Here is a tiny trained network, its code and every weight. The questions are about switching its units off for an input and a class, where a switched-off unit gives its printed mean instead of its output.

import numpy as np


def w(rows, s, z=0):
    codes = np.array(rows[::2]) - 128.0
    scale = np.full(codes.shape[1], s)
    scale[-1] = z or s
    return codes * scale


def norm(h):
    return h / np.sqrt((h * h).mean(-1, keepdims=True) + 1e-5)


def f(y):
    return y / 2 * (1 + np.tanh(0.7978845608 * (y + 0.044715 * y**3)))


def log_softmax(a):
    a = a - a.max(-1, keepdims=True)
    return a - np.log(np.exp(a).sum(-1, keepdims=True))


def net(x, mask):
    res = np.array(x, float).reshape(1, 8) / 4 @ E
    u = 0
    for l in range(3):
        y = f(norm(res) @ A[l][:, :-1].T + A[l][:, -1])
        res = res + np.where(mask[u : u + 3], y, B[l][:, -1]) @ B[l][:, :-1]
        u += 3
    return log_softmax(norm(res)[-1] @ U[:, :-1].T + U[:, -1])


A, B = {}, {}
E = w([
[98,63,138,117],'x0',
[254,129,129,229],'x1',
[132,197,117,113],'x2',
[44,113,17,242],'x3',
[125,71,142,130],'x4',
[92,152,239,209],'x5',
[130,123,125,132],'x6',
[116,95,127,135],'x7',
],0.0074)
A[0] = w([
[201,80,37,47,41],'L0N0',
[109,136,252,181,107],'L0N1',
[172,114,195,18,5],'L0N2',
],0.017,0.003)
B[0] = w([
[60,254,164,104,232],'L0N0',
[84,234,118,102,255],'L0N1',
[227,191,85,169,246],'L0N2',
],0.022,0.007)
A[1] = w([
[72,209,215,8,169],'L1N0',
[152,122,194,202,154],'L1N1',
[226,241,73,186,255],'L1N2',
],0.013,0.0021)
B[1] = w([
[208,117,194,89,212],'L1N0',
[124,173,61,3,130],'L1N1',
[104,64,147,133,254],'L1N2',
],0.023,0.018)
A[2] = w([
[135,66,205,65,177],'L2N0',
[253,129,136,161,251],'L2N1',
[152,194,133,100,133],'L2N2',
],0.024,0.003)
B[2] = w([
[206,72,99,17,248],'L2N0',
[55,62,20,92,245],'L2N1',
[93,160,215,255,219],'L2N2',
],0.019,0.016)
U = w([
[112,226,254,117,6],'0',
[106,131,148,126,251],'1',
[131,150,91,215,249],'2',
[96,144,162,108,146],'3',
[150,112,133,121,8],'4',
[149,130,149,150,68],'5',
],0.011,0.0028)

Each question gives the input, the list of numbers given to net, and the class t.
The units are the neurons (one row each of A and B). Each row of codes is followed by its name. A weight is (code - 128) times the scale printed after its matrix; where a second scale follows, it is the last column's (A, B and U).
mask holds one flag per neuron, layer by layer. A switched-off neuron (its flag False) gives its mean, the last column of its row in B, instead of its output. The means were averaged over made-up inputs and are rounded, as every weight is.
A unit's drop is (log p(t) with every unit on - log p(t) with that unit switched off) / (log p(t) with every unit on - log p(t) with every unit switched off).
The circuit of an input: a set's keep is (log p(t) with only the set's units on - log p(t) with every unit switched off) / (log p(t) with every unit on - log p(t) with every unit switched off). Starting from all 9 units, units are removed one at a time, each time the one whose removal leaves the highest keep (on an exact tie, the one counted first), for as long as the keep stays at least 0.8.
circuit, biggest first: the units of the circuit, biggest drop first
most important unit: the unit with the biggest drop
k most important neurons: the k neurons with the biggest drops, biggest first
drop when u is switched off: that unit's drop, to one decimal
input [-6,1,0,8,4,-1,-5,0], class 2: 2 most important neurons -> L1N0, L2N0
input [3,-8,5,8,-4,2,-6,4], class 2: circuit, biggest first -> L0N0, L1N0, L2N0
input [-4,-2,6,7,0,2,6,-5], class 2: most important unit -> L0N1
input [1,-5,-8,2,-6,-8,2,3], class 0: circuit, biggest first -> L0N0, L2N1
input [-4,-2,2,-5,-4,-2,-7,3], class 2: 3 most important neurons -> L0N2, L1N0, L2N0
input [-4,6,-2,-7,4,-2,-7,7], class 2: 3 most important neurons -> L0N2, L1N0, L2N0
input [2,-4,-3,2,-7,-5,-2,-1], class 0: 2 most important neurons -> L0N0, L1N2
input [-4,6,-6,-7,4,-5,4,2], class 2: circuit, biggest first -> L0N2, L2N0
input [0,-1,-2,-8,-8,6,-3,2], class 2: 2 most important neurons -> L0N2, L0N0
input [3,7,7,1,2,8,2,7], class 0: 2 most important neurons -> L0N1, L0N2
input [1,6,4,5,-3,8,6,5], class 0: 2 most important neurons -> L0N1, L2N1
input [3,5,6,-6,2,-4,3,-6], class 2: 2 most important neurons -> L0N2, L2N1
input [7,6,1,-8,7,-2,-1,-7], class 2: 2 most important neurons -> L0N2, L1N0
input [3,5,-5,6,-8,-2,8,6], class 2: circuit, biggest first -> L2N0
input [-1,-7,3,6,-2,8,-2,6], class 0: 2 most important neurons -> L1N2, L2N1
input [6,0,-3,5,-6,-8,0,1], class 0: drop when L0N0 is switched off -> 0.4
input [-4,3,1,-2,6,-7,8,6], class 0: drop when L1N1 is switched off -> 0.0
input [2,3,3,-7,8,-8,-6,0], class 0: drop when L0N0 is switched off -> 2.3
